Here is a tiny trained network, its code and every weight. The questions are about switching its units off for an input and a class, where a switched-off unit gives its printed mean instead of its output.

import numpy as np


def w(rows, s, z=0):
    codes = np.array(rows[::2]) - 128.0
    scale = np.full(codes.shape[1], s)
    scale[-1] = z or s
    return codes * scale


def norm(h):
    return h / np.sqrt((h * h).mean(-1, keepdims=True) + 1e-5)


def f(y):
    return np.maximum(y, 0)


def log_softmax(a):
    a = a - a.max(-1, keepdims=True)
    return a - np.log(np.exp(a).sum(-1, keepdims=True))


def net(x, mask):
    res = np.array(x, float).reshape(1, 5) / 4 @ E
    u = 0
    for l in range(4):
        y = f(norm(res) @ A[l][:, :-1].T + A[l][:, -1])
        res = res + np.where(mask[u : u + 9], y, B[l][:, -1]) @ B[l][:, :-1]
        u += 9
    return log_softmax(norm(res)[-1] @ U[:, :-1].T + U[:, -1])


A, B = {}, {}
E = w([
[108,93,103,98,139,189,58,190,105,105,189],'x0',
[65,139,67,150,147,120,88,125,148,114,86],'x1',
[102,1,164,141,167,122,113,122,24,129,104],'x2',
[125,178,211,92,158,101,173,112,134,82,161],'x3',
[127,123,87,64,112,182,137,127,79,99,84],'x4',
],0.0064)
A[0] = w([
[134,162,143,139,178,55,133,36,160,191,131,111],'0.n0',
[67,181,202,99,77,97,119,78,148,19,157,152],'0.n1',
[118,106,65,155,76,62,99,205,137,135,164,164],'0.n2',
[155,65,81,60,133,106,159,20,188,200,71,77],'0.n3',
[198,76,45,88,93,167,125,90,32,132,79,158],'0.n4',
[111,226,2,160,82,107,160,189,161,166,122,137],'0.n5',
[92,51,119,237,128,99,78,156,99,179,168,38],'0.n6',
[45,133,97,162,193,125,95,23,108,110,107,248],'0.n7',
[143,133,104,143,202,88,245,80,53,18,49,36],'0.n8',
],0.0044,0.0018)
B[0] = w([
[139,101,12,176,125,120,74,143,153,115,124,215],'0.n0',
[121,137,96,134,147,148,124,106,168,110,151,232],'0.n1',
[130,92,168,166,133,74,196,68,130,120,116,188],'0.n2',
[153,112,136,165,35,170,209,130,109,112,145,189],'0.n3',
[141,65,124,96,155,217,138,161,2,161,71,234],'0.n4',
[91,99,214,170,87,190,74,137,139,117,89,255],'0.n5',
[121,179,76,105,216,130,95,138,166,131,139,204],'0.n6',
[126,111,208,149,122,88,177,65,145,133,148,225],'0.n7',
[193,122,95,198,76,158,169,205,129,125,181,220],'0.n8',
],0.0056,0.0041)
A[1] = w([
[157,133,84,94,155,163,122,127,131,140,54,140],'1.n0',
[101,184,116,94,143,179,134,162,193,118,57,105],'1.n1',
[108,81,173,116,180,199,140,155,72,157,117,248],'1.n2',
[69,108,107,101,192,141,88,161,142,110,224,182],'1.n3',
[183,86,129,137,160,3,81,80,191,93,131,97],'1.n4',
[187,136,92,134,122,58,124,115,149,120,84,69],'1.n5',
[147,187,156,151,76,158,155,177,125,113,216,221],'1.n6',
[151,206,138,126,104,106,85,159,118,117,121,88],'1.n7',
[73,188,117,96,123,140,121,95,173,106,58,77],'1.n8',
],0.0052,0.0013)
B[1] = w([
[84,145,110,80,161,144,208,104,134,127,140,167],'1.n0',
[85,84,209,61,101,162,125,68,101,98,175,182],'1.n1',
[139,254,65,82,141,90,73,17,128,221,60,254],'1.n2',
[206,147,148,215,112,104,171,77,159,126,95,219],'1.n3',
[111,100,67,179,115,150,130,150,148,164,152,202],'1.n4',
[101,109,116,114,138,109,134,165,104,60,160,157],'1.n5',
[112,163,119,55,196,142,116,199,92,99,75,241],'1.n6',
[134,167,142,38,135,215,13,164,91,106,93,155],'1.n7',
[139,145,192,154,62,127,79,80,50,90,148,171],'1.n8',
],0.005,0.0047)
A[2] = w([
[138,96,69,154,188,149,116,99,75,210,69,254],'2.n0',
[189,142,82,125,122,156,37,101,158,102,209,184],'2.n1',
[224,186,78,134,243,85,179,106,175,67,157,226],'2.n2',
[198,190,117,48,126,163,172,71,79,9,230,53],'2.n3',
[207,209,207,200,67,128,112,190,213,151,195,238],'2.n4',
[129,78,67,9,169,144,94,160,45,139,148,164],'2.n5',
[127,56,63,252,208,70,144,66,148,68,113,128],'2.n6',
[164,47,134,169,183,255,113,163,217,156,203,79],'2.n7',
[164,213,166,28,169,205,169,143,123,39,116,128],'2.n8',
],0.0047,0.00095)
B[2] = w([
[128,206,148,110,105,110,149,112,182,111,105,246],'2.n0',
[157,173,231,44,88,106,161,182,125,122,51,182],'2.n1',
[142,82,137,137,204,167,175,156,151,135,123,227],'2.n2',
[101,49,64,155,117,93,80,151,248,119,200,223],'2.n3',
[168,90,125,76,177,152,112,177,47,120,100,254],'2.n4',
[111,191,98,154,217,127,79,60,113,140,181,201],'2.n5',
[126,99,132,85,179,170,128,129,158,99,253,231],'2.n6',
[147,154,78,153,131,95,163,218,48,74,58,174],'2.n7',
[179,76,85,228,106,45,118,114,94,123,227,247],'2.n8',
],0.0055)
A[3] = w([
[175,119,71,22,128,134,141,110,118,57,160,193],'3.n0',
[140,161,191,164,122,138,197,102,100,151,125,173],'3.n1',
[118,95,104,132,132,2,173,162,172,116,202,153],'3.n2',
[145,127,99,149,88,143,98,104,63,209,179,255],'3.n3',
[146,125,168,159,119,46,137,126,100,138,160,53],'3.n4',
[107,134,143,196,61,81,78,99,112,121,173,58],'3.n5',
[160,196,101,152,146,186,120,131,150,103,137,77],'3.n6',
[140,140,143,156,148,133,29,133,223,95,112,191],'3.n7',
[144,153,127,76,77,167,121,166,146,116,29,147],'3.n8',
],0.0063,0.00083)
B[3] = w([
[73,115,137,161,187,153,46,21,120,138,150,205],'3.n0',
[32,85,138,155,64,131,116,200,137,152,130,164],'3.n1',
[167,49,78,222,100,139,153,183,153,178,132,255],'3.n2',
[76,178,99,91,151,72,130,85,140,85,92,190],'3.n3',
[105,134,2,178,91,133,120,114,145,157,95,165],'3.n4',
[114,125,148,44,163,204,61,131,151,83,205,163],'3.n5',
[106,122,76,145,118,158,152,109,56,163,93,191],'3.n6',
[149,69,178,117,60,134,166,83,119,135,124,223],'3.n7',
[88,144,162,104,86,80,166,156,152,179,77,185],'3.n8',
],0.0067,0.0059)
U = w([
[100,141,168,84,197,30,131,140,196,184,168,82],'0',
[194,34,46,230,145,113,156,216,181,151,216,159],'1',
[95,205,45,65,204,116,55,12,55,185,111,156],'2',
[51,132,142,129,12,148,208,106,122,181,9,141],'3',
[192,162,175,79,225,115,164,210,94,95,119,101],'4',
[168,191,202,26,62,125,85,249,114,141,57,110],'5',
[117,94,219,133,83,204,39,64,203,50,209,141],'6',
[84,242,157,50,140,2,145,179,223,102,174,1],'7',
],0.0078,0.0085)

Each question gives the input, the list of numbers given to net, and the class t.
The units are the neurons (one row each of A and B). Each row of codes is followed by its name. A weight is (code - 128) times the scale printed after its matrix; where a second scale follows, it is the last column's (A, B and U).
mask holds one flag per neuron, layer by layer. A switched-off neuron (its flag False) gives its mean, the last column of its row in B, instead of its output. The means were averaged over made-up inputs and are rounded, as every weight is.
A unit's drop is (log p(t) with every unit on - log p(t) with that unit switched off) / (log p(t) with every unit on - log p(t) with every unit switched off).
most important unit: the unit with the biggest drop
top k neurons: the k neurons with the biggest drops, biggest first
k most important neurons of layer l: the k neurons of layer l with the biggest drops, biggest first
drop when u is switched off: that unit's drop, to one decimal
input [5,7,-3,-3,-2], class 6: most important unit -> 0.n2
input [2,6,-5,-3,1], class 6: 3 most important neurons of layer 1 -> (1.n8 1.n1 1.n2)
input [6,-6,-2,7,6], class 1: top 2 neurons -> (2.n8 2.n3)
input [1,-6,-5,-2,2], class 6: 3 most important neurons of layer 1 -> (1.n1 1.n2 1.n7)
input [-3,3,-6,-6,2], class 3: top 2 neurons -> (2.n8 3.n8)
input [2,-7,3,3,-8], class 4: top 3 neurons -> (2.n4 2.n8 2.n3)
input [3,7,-1,-5,3], class 3: top 2 neurons -> (0.n5 2.n8)
input [6,6,-1,8,-1], class 1: top 3 neurons -> (3.n2 0.n5 2.n8)
input [-4,4,-2,3,0], class 6: top 2 neurons -> (1.n2 0.n5)
input [2,-7,2,0,-5], class 4: top 2 neurons -> (2.n8 0.n4)
input [-8,1,5,5,6], class 1: top 2 neurons -> (0.n8 0.n5)
input [3,4,-1,7,5], class 1: top 3 neurons -> (2.n8 3.n2 0.n5)
input [6,8,-7,-5,5], class 3: top 2 neurons -> (0.n5 3.n8)
input [3,-2,-3,-1,0], class 6: 2 most important neurons of layer 1 -> (1.n6 1.n4)
input [7,-3,-1,-7,-1], class 2: top neuron -> (0.n4)
input [-2,-4,-6,-7,7], class 3: top 2 neurons -> (0.n5 3.n8)
input [3,6,1,3,1], class 6: 2 most important neurons of layer 0 -> (0.n8 0.n0)
input [7,1,-7,-4,1], class 5: 2 most important neurons of layer 0 -> (0.n5 0.n4)
input [5,6,-7,-4,-3], class 3: 2 most important neurons of layer 3 -> (3.n8 3.n7)
input [3,2,4,4,2], class 2: most important neuron of layer 1 -> (1.n2)
input [-4,-4,0,-2,2], class 3: drop when 0.n6 is switched off -> 0.1
input [5,3,-8,-3,-1], class 5: drop when 0.n5 is switched off -> 0.2
input [4,-6,0,2,-8], class 4: 2 most important neurons of layer 2 -> (2.n4 2.n8)
input [-7,-7,-5,-6,-2], class 5: drop when 2.n4 is switched off -> 0.3
